The symbols move the points like this.
w364 te w149
w364 tu w366
w364 bo w798
w366 te w409
w366 tu w364
w366 bo w840
w866 te w122
w866 tu w195
w866 bo w447
w122 te w916
w122 tu w791
w122 bo w866
w916 te w654
w916 tu w778
w916 bo w122
w409 te w786
w409 tu w798
w409 bo w366
w797 te w778
w797 tu w654
w797 bo w675
w798 te w364
w798 tu w409
w798 bo w985
w763 te w810
w763 tu w480
w763 bo w601
w558 te w999
w558 tu w816
w558 bo w574
w5 te w816
w5 tu w999
w5 bo w852
w654 te w61
w654 tu w797
w654 bo w916
w497 te w206
w497 tu w299
w497 bo w528
w985 te w798
w985 tu w786
w985 bo w803
w299 te w54
w299 tu w497
w299 bo w870
w379 te w584
w379 tu w42
w379 bo w430
w771 te w42
w771 tu w584
w771 bo w434
w430 te w379
w430 tu w35
w430 bo w326
w791 te w195
w791 tu w122
w791 bo w778
w478 te w601
w478 tu w447
w478 bo w195
w434 te w771
w434 tu w852
w434 bo w999
w803 te w985
w803 tu w231
w803 bo w810
w988 te w480
w988 tu w810
w988 bo w231
w870 te w299
w870 tu w206
w870 bo w149
w54 te w326
w54 tu w528
w54 bo w299
w810 te w803
w810 tu w988
w810 bo w763
w778 te w791
w778 tu w916
w778 bo w797
w206 te w840
w206 tu w870
w206 bo w497
w373 te w528
w373 tu w326
w373 bo w35
w786 te w231
w786 tu w985
w786 bo w409
w35 te w373
w35 tu w430
w35 bo w42
w149 te w870
w149 tu w840
w149 bo w364
w852 te w5
w852 tu w434
w852 bo w584
w357 te w447
w357 tu w601
w357 bo w480
w231 te w988
w231 tu w803
w231 bo w786
w528 te w497
w528 tu w54
w528 bo w373
w999 te w434
w999 tu w5
w999 bo w558
w42 te w35
w42 tu w379
w42 bo w771
w574 te w558
w574 tu w857
w574 bo w61
w840 te w366
w840 tu w149
w840 bo w206
w857 te w675
w857 tu w574
w857 bo w816
w480 te w357
w480 tu w763
w480 bo w988
w584 te w852
w584 tu w771
w584 bo w379
w195 te w478
w195 tu w866
w195 bo w791
w447 te w866
w447 tu w478
w447 bo w357
w816 te w857
w816 tu w558
w816 bo w5
w61 te w574
w61 tu w675
w61 bo w654
w675 te w797
w675 tu w61
w675 bo w857
w326 te w430
w326 tu w373
w326 bo w54
w601 te w763
w601 tu w357
w601 bo w478

The rows follow the links: the fewer symbols apart two points are, the more alike their rows tend to be.

Some points and rows for them; each showing differs a little:
w840 -> [  50,  -59,  101, -149,   36,  151,  295,    9,  -78,   53,  -30,  -35,  135,   38,  171,  -66,   90,  -31,  -46,   60,  155,   31,  117,   46,  -10,  219,  209,  217, -162,   71,   88, -169,  -39, -106,   61,   -7,  -37,   65,   42,  -32,  -31,   30,   -4,   30,  192, -109,   32,    7,    6, -108,   71,   -3, -181]
w61 -> [ -40,   72, -117,  186,  -48, -135, -273,   16,   82,  -30,   37,   42, -145,  -41, -151,   57, -119,   -2,   56,  -66, -160,  -55, -109,  -38,   16, -250, -227, -201,  154,  -22, -103,  158,   19,  109,  -66,    4,   12,  -39,  -33,   37,   29,   -8,   20,  -37, -212,   79,  -40,   35,  -24,  101,  -87,   14,  154]
w497 -> [ 104,  -25,   98,  -83,  -48,  152,  303,   82,  -77,   63,   34,  -70,   71,   42,  183,  -78,   14,  -88,   -7,   64,  113,   30,   93,   32,  -10,   79,  137,  261, -126,  165,   92, -132,  -99,  -91,   15,  -70, -153,   53,  -26,   25,  -43,   63,   19,  -63,  167,  -78,    4,   74,    6, -123,  -30,   -5, -256]
w122 -> [-116,   10,  -98,   70,   51, -143, -315, -112,   93,  -44,  -75,   76,  -58,  -46, -173,   75,   19,   84,  -17,  -51,  -80,  -22,  -91,  -38,   47,  -48, -114, -295,   95, -180,  -86,   99,  113,   94,   -2,   85,  184,  -33,   48,  -47,   61,  -56,  -35,   44, -125,   64,   23,  -77,  -12,  125,   33,    1,  266]
w816 -> [ -93,  -28,   44,  -22,   76,   55,  100,   -4,    2, -167,   54,  -79,   91,   26,   85,  -92,   63,  106,  -52,   81,  117,   -2,  -56,  257,  141,  262,  111,  204, -218, -128,  -10,   86,  -72,  -38,    6, -138,  101,  230,  -56, -159,   76,   43,  -82,  103,  234,    0,   56,   22,    1,  -59,   17,  123,    2]
w985 -> [  94,   63,  -40,   21,  -69,  -75, -119,  -13,  -10,  139,  -62,   88,  -88,   10,  -83,  127,  -57, -114,   50,  -94, -123,  -13,   46, -241, -119, -243,  -94, -172,  220,  113,  -13, -106,   79,   61,  -16,  134,  -61, -256,   30,  138, -108,  -51,  107, -103, -214,  -24,  -55,  -27,   -1,   54,   -5, -131,   39]
w364 -> [  57,  -27,   -7,   19,  -74,  -36,  -63,   85,   12,  219,   15,   51,  -60,  -55,  -53,   41,  -55,  -95,   31,  -86, -186,   42,   71, -208, -156, -196, -106, -134,  235,  173,   32,  -58,   25,    3,   54,  106, -190, -167,   40,  182,  -43,  -23,   59, -136, -244,   34, -114,   34,   46,   -3,  -66,  -80, -125]
w999 -> [ 112,  118,  -75,  166,  -92,  -66,  -68,  116,   14,  -33,  131,  -11, -153,  -22,  -79,    9, -157,  -71,  102,  -35, -153,  -51,  -58,  -25,   -1, -302, -230,   -7,  139,  154,  -52,  106,  -84,   57,  -89,  -82, -212,  -48,  -93,  127,  -27,   48,   61, -110, -176,   49,  -83,  141,   -6,   18, -165,   16,  -13]
w5 -> [ -97,  -69,   50,  -17,   54,   76,  123,   20,   19, -108,   81,  -89,   78,  -13,  111, -140,   28,  115,  -63,   98,  120,   20,  -40,  237,  109,  250,   93,  164, -206,  -85,   38,  115,  -80,  -51,    1, -150,   38,  254,  -42, -128,  102,   48,  -85,   97,  203,   22,   27,   28,   41,  -86,    2,  110,  -80]
w810 -> [ 102,  112,  -78,   33,  -45,  -99, -131,  -82,  -30,   22, -135,  100,  -77,   42,  -98,  162,  -39,  -97,   44,  -90,  -23,  -54,    9, -198,  -67, -242,  -63, -179,  162,   27,  -94, -116,  113,   62,  -68,  153,   61, -252,   30,   97, -123,  -42,  125,  -47, -134,  -89,   25,  -89,  -98,   99,   58, -131,  171]

Each walk starts at a row. The symbols on each line, taken left to right, move it on to the next point.
Answer with the point's row; about right is enough.
new walk
[ -63, -114,   94, -179,   86,   75,  117, -105,  -60,   31, -114,   15,  150,   40,   90,   10,  171,   46,  -78,   45,  148,   84,   63,   15,    0,  309,  230,   29, -134, -133,   54, -124,   77,  -72,   98,   56,  162,   44,   90, -132,   14,  -33,  -50,  110,  166,  -59,   85, -110,   22,  -30,  132,    7,  -21]
tu tu te te tu te -> [ 100,  100,  -68,   27,  -51, -104, -123,  -66,  -26,   83, -104,   87,  -90,   18,  -99,  133,  -59,  -92,   49,  -73,  -88,  -13,   38, -231, -107, -260,  -96, -171,  209,   74,  -49, -103,   94,   77,  -36,  167,    1, -261,   18,  111, -144,  -49,  105,  -84, -172,  -70,  -13,  -45,  -53,  103,   18, -116,  121]
bo te bo te te te -> [  85,   27,  -49,   35,  -75,  -53,  -76,   22,   10,  172,  -13,   90,  -68,  -21,  -65,   71,  -47, -121,   37, -103, -152,   12,   58, -238, -150, -247, -110, -161,  237,  142,   18,  -94,   48,   46,   45,  108, -137, -205,   40,  149,  -87,  -32,   64, -115, -247,   -2,  -85,   -6,    4,   30,  -36,  -91,  -36]
new walk
[ -66,   53, -110,  139,  -13, -144, -306,  -27,   78,  -34,   12,   44, -131,  -47, -193,   61,  -69,   33,   23,  -43, -152,  -59, -104,  -51,   28, -182, -203, -255,  148,  -95, -103,  144,   43,  104,  -55,   19,   81,  -70,  -16,   22,   40,  -30,   21,  -12, -205,   72,  -39,  -18,  -18,  124,  -41,    2,  204]
tu te te tu bo tu -> [  16,  117,  -87,   18,   52,  -80, -113, -145,  -69, -183, -195,   72,  -18,   93,  -56,  120,    2,   -4,   36,  -10,  164,  -84,  -69,  -12,   75,  -50,   41,  -84,  -66, -161, -124,  -56,  101,   87, -131,   65,  239, -101,  -19,  -98,  -78,  -44,   90,   79,  114, -138,   97, -137, -125,   93,  102,  -62,  301]
tu te te te te tu te te -> [   2,   75,  -50,  -18,   80,  -39,  -39, -142,  -53, -239, -139,   30,   22,   85,   -3,   57,   55,   40,   22,   42,  232,  -84,  -87,  115,  139,   72,   95,   19, -159, -202, -103,    5,   57,   50, -106,    5,  249,   25,  -24, -142,  -26,  -34,   36,  115,  207, -109,   87, -111, -130,   73,  109,    0,  249]
new walk
[  70,  127,  -83,   43,   18, -102, -151, -122,  -54,  -78, -176,  107,  -48,   86, -108,  150,  -24,  -62,   63,  -45,   77,  -83,  -19, -120,   24, -178,  -21, -136,   76,  -78, -109,  -92,  121,   95, -110,  137,  178, -193,    0,    8, -120,  -64,   88,   27,   -5, -128,   56, -117, -115,  115,   79,  -83,  279]
tu tu te bo bo tu te -> [-126,  -49,  -61,   33,   69, -120, -294, -127,   81,  -29,  -84,   73,  -12,  -23, -172,   67,   50,   89,  -45,  -50,  -57,   -1,  -91,  -51,   47,   30,  -49, -272,   75, -223,  -82,   81,  122,   73,   14,  113,  248,  -19,   68,  -95,   55,  -68,  -55,   77,  -98,   68,   18, -105,  -36,  127,   77,   -6,  231]
te te bo tu tu tu -> [   8,   86,  -76,    5,   73,  -59, -105, -134,  -32, -247, -151,   45,   -3,   95,  -32,  106,   36,   25,   34,    7,  187,  -90,  -91,   59,  117,    8,   62,   -6, -107, -196, -123,   -6,   64,   54, -120,   20,  266,  -47,  -13, -124,  -44,  -27,   61,   91,  160, -122,  103, -125, -131,   94,  123,  -10,  276]
new walk
[ -84, -116,   80,  -34,  -28,   98,  150,  129,   55,  116,  177,  -87,   44,  -91,  102, -143,    2,   38,  -79,   27, -100,   80,   45,   76,  -36,  142,   -1,  117,  -40,   99,  122,   81, -121,  -72,  117, -103, -190,  185,  -19,   29,  110,   39, -106,  -23,   -9,  122,  -71,  132,  114,  -98,  -73,   95, -296]
bo tu bo te te bo tu -> [ -59, -113,   91,    0,  -54,   72,  138,  127,   51,  170,  169,  -77,   52,  -85,   78, -143,   -6,   20,  -49,    1, -134,   74,   58,   37,  -73,  101,  -30,   75,   20,  156,  128,   64, -113,  -81,  126,  -92, -243,  148,    4,   72,   99,   45,  -98,  -66,  -79,  132,  -86,  129,  128, -109, -116,   70, -303]
bo te bo te tu bo bo -> [ 147,   96,   -6,   91, -118,   62,  165,  164,  -45,   -4,  133,  -62,  -76,   24,   60,  -51, -119, -109,   89,   31,  -48,  -60,   14,   24,  -43, -214, -101,  185,   27,  244,    6,   22, -154,  -25,  -61, -137, -295,    9, -102,  121,  -51,   71,   55, -117,  -40,  -18,  -51,  164,    9,  -80, -147,    5, -173]
new walk
[ -23,  -93,   93, -188,   78,  118,  175,  -77,  -53,   47, -101,   -9,  180,   11,  125,  -27,  141,   32,  -60,   66,  168,   80,   83,   38,  -22,  325,  250,  106, -158,  -65,   77, -164,   22,  -75,   94,   28,  112,   32,   58, -114,   11,   -2,  -62,   77,  195,  -84,   76,  -77,    3,  -56,  123,   -7,  -91]
tu te te tu tu -> [  59,  -39,    9,   11,  -97,  -10,   -9,   95,   36,  216,   76,    0,  -46,  -63,  -26,    9,  -38,  -92,   -3,  -67, -207,   61,   97, -189, -167, -171, -104, -104,  210,  193,   78,  -62,    0,  -22,   60,   65, -206, -113,   26,  150,   -9,    0,   27, -126, -240,   63,  -90,   70,   85,  -22,  -74,  -49, -177]
tu tu te tu tu tu tu -> [  28,  -67,   41,    6,  -84,   29,   36,  112,   46,  246,  112,    2,  -39,  -64,   12,  -38,  -36,  -60,  -14,  -42, -219,   70,  103, -128, -134,  -94,  -98,  -60,  189,  203,   92,  -24,  -29,  -45,   98,   35, -239,  -56,   26,  152,   24,   19,   -1, -119, -214,  128, -115,   99,  111,  -44,  -98,  -24, -225]
new walk
[-105,  -87,   82,  -27,   18,   92,  124,   67,   22,  -57,  130, -123,   89,  -26,  105, -150,   42,  122,  -76,   87,   64,   38,    2,  212,   75,  238,   80,  180, -171,  -49,   43,  124, -112,  -88,   35, -146,  -41,  237,  -25,  -82,  123,   53, -130,   57,  157,   77,  -16,   80,   63,  -94,  -22,  112, -164]
bo tu bo te te bo bo -> [ 118,  113,  -68,  163, -104,  -18,  -18,  138,    0,  -15,  137,  -37, -156,   -7,   -7,  -22, -156, -111,   87,  -18, -125,  -69,  -15,   -6,   -9, -290, -183,   76,  104,  200,  -29,  107, -124,   20,  -78, -111, -237,  -10,  -84,  150,  -27,   53,   69,  -98, -126,   22,  -78,  151,    6,  -21, -168,   16,  -84]
tu tu bo bo bo te -> [  45,  113, -100,  189,  -78, -106, -159,   90,   40,  -47,  147,   10, -151,  -18, -114,   29, -144,  -41,   77,  -50, -160,  -78,  -65,  -33,   -3, -300, -243,  -84,  137,   97,  -77,  127,  -57,   73, -100,  -50, -159,  -52,  -86,  116,  -19,   31,   55,  -77, -201,   59,  -71,  112,   -4,   56, -154,   -5,   61]
new walk
[ -98,  -97,   98, -166,  115,   33,   56, -148,  -27,   14, -138,   36,  147,   11,   37,   10,  160,   79,  -83,   44,  132,   75,   46,   28,    4,  311,  228,  -38, -122, -156,   39,  -92,   71,  -34,  101,  107,  238,   23,  100, -127,   42,  -54,  -70,  100,  169,  -30,   89, -142,    8,    8,  155,   10,   36]
te te bo tu bo te bo -> [  89,  126,  -76,   30,   14,  -99, -145, -106,  -40,  -31, -168,  125,  -77,   56, -106,  168,  -22,  -73,   80,  -69,   15,  -57,  -19, -160,  -44, -203,  -21, -179,  116,  -37, -101, -110,  124,   88, -101,  134,  133, -234,   21,   28, -134,  -55,  139,  -18,  -62, -109,   33, -120, -119,  106,   84, -106,  237]
tu te te tu tu -> [-148,  -50,  -35,  -22,  100, -113, -241, -144,   71,  -15, -133,   90,   37,  -38, -134,   53,   75,   96,  -48,  -34,  -12,   11,  -50,  -47,   43,  105,    1, -261,   10, -232,  -55,   33,  132,   48,   41,  134,  263,  -33,   69, -110,   63,  -86,  -56,   73,  -43,   44,   55, -133,  -19,  132,  128,  -11,  239]
new walk
[ -81,  -16,   27,  -27,   71,   42,   63,  -43,  -32, -186,    3,  -60,   75,   18,   66,  -56,   66,  104,  -35,  101,  168,  -32,  -78,  229,  151,  231,  120,  145, -237, -166,  -46,   85,  -50,  -15,  -54, -114,  140,  206,  -43, -173,   62,   29,  -36,  115,  241,  -15,  101,  -31,  -34,  -40,   51,   92,   66]
te tu tu tu te -> [  31,  101, -109,  179,  -64, -138, -205,   65,   76,  -58,   79,   34, -174,  -21, -136,   53, -129,  -10,   62,  -52, -170,  -72,  -92,  -61,   17, -290, -242, -120,  153,   38,  -90,  151,  -22,   78,  -90,  -25,  -72,  -34,  -83,   97,   18,   -7,   29,  -61, -206,   74,  -83,   87,  -18,   64, -107,   12,   98]
bo bo tu te tu te tu -> [ -21,   44,  -40,    2,   88,    1,  -14, -106,  -52, -240,  -92,  -13,   52,   63,   -1,   25,   52,   72,   -9,   50,  211,  -70, -105,  156,  138,  136,  117,   76, -208, -189,  -85,   44,   10,   -2,  -92,  -42,  231,   76,  -18, -161,  -11,  -16,  -14,  150,  237,  -85,  117,  -93, -105,   25,   85,   28,  217]
new walk
[  15,  -83,  109, -177,   53,  124,  245,  -38,  -83,   49,  -70,  -22,  174,   32,  159,  -34,  110,    0,  -62,   53,  166,   54,   78,   39,  -16,  259,  232,  164, -164,   -2,   87, -155,    1,  -96,   79,   22,   44,   52,   55,  -64,  -25,   11,  -35,   49,  204,  -75,   57,  -48,    4,  -91,   90,    1, -133]
tu te te te te tu te te -> [  69,  -56,  110, -125,    2,  173,  317,   56,  -79,   54,   -9,  -59,  101,   42,  186,  -63,   60,  -44,  -29,   67,  134,   45,  101,   57,  -45,  161,  183,  249, -132,  121,   95, -142,  -82, -112,   57,  -55, -110,   62,   -2,   13,  -36,   38,  -11,    1,  199,  -94,   34,   27,   22, -121,   22,  -21, -216]
te bo te bo bo tu -> [   9,  -77,   68,   -7,  -75,   33,   75,  140,   45,  236,  153,  -28,  -14,  -86,   25,  -91,  -24,  -40,  -25,  -34, -198,   80,   94,  -83, -127,  -47,  -88,    1,  147,  188,  101,    5,  -60,  -53,  115,  -29, -268,    8,   12,  135,   47,   28,  -45, -116, -184,  115, -110,  137,  128,  -81,  -98,   -3, -283]
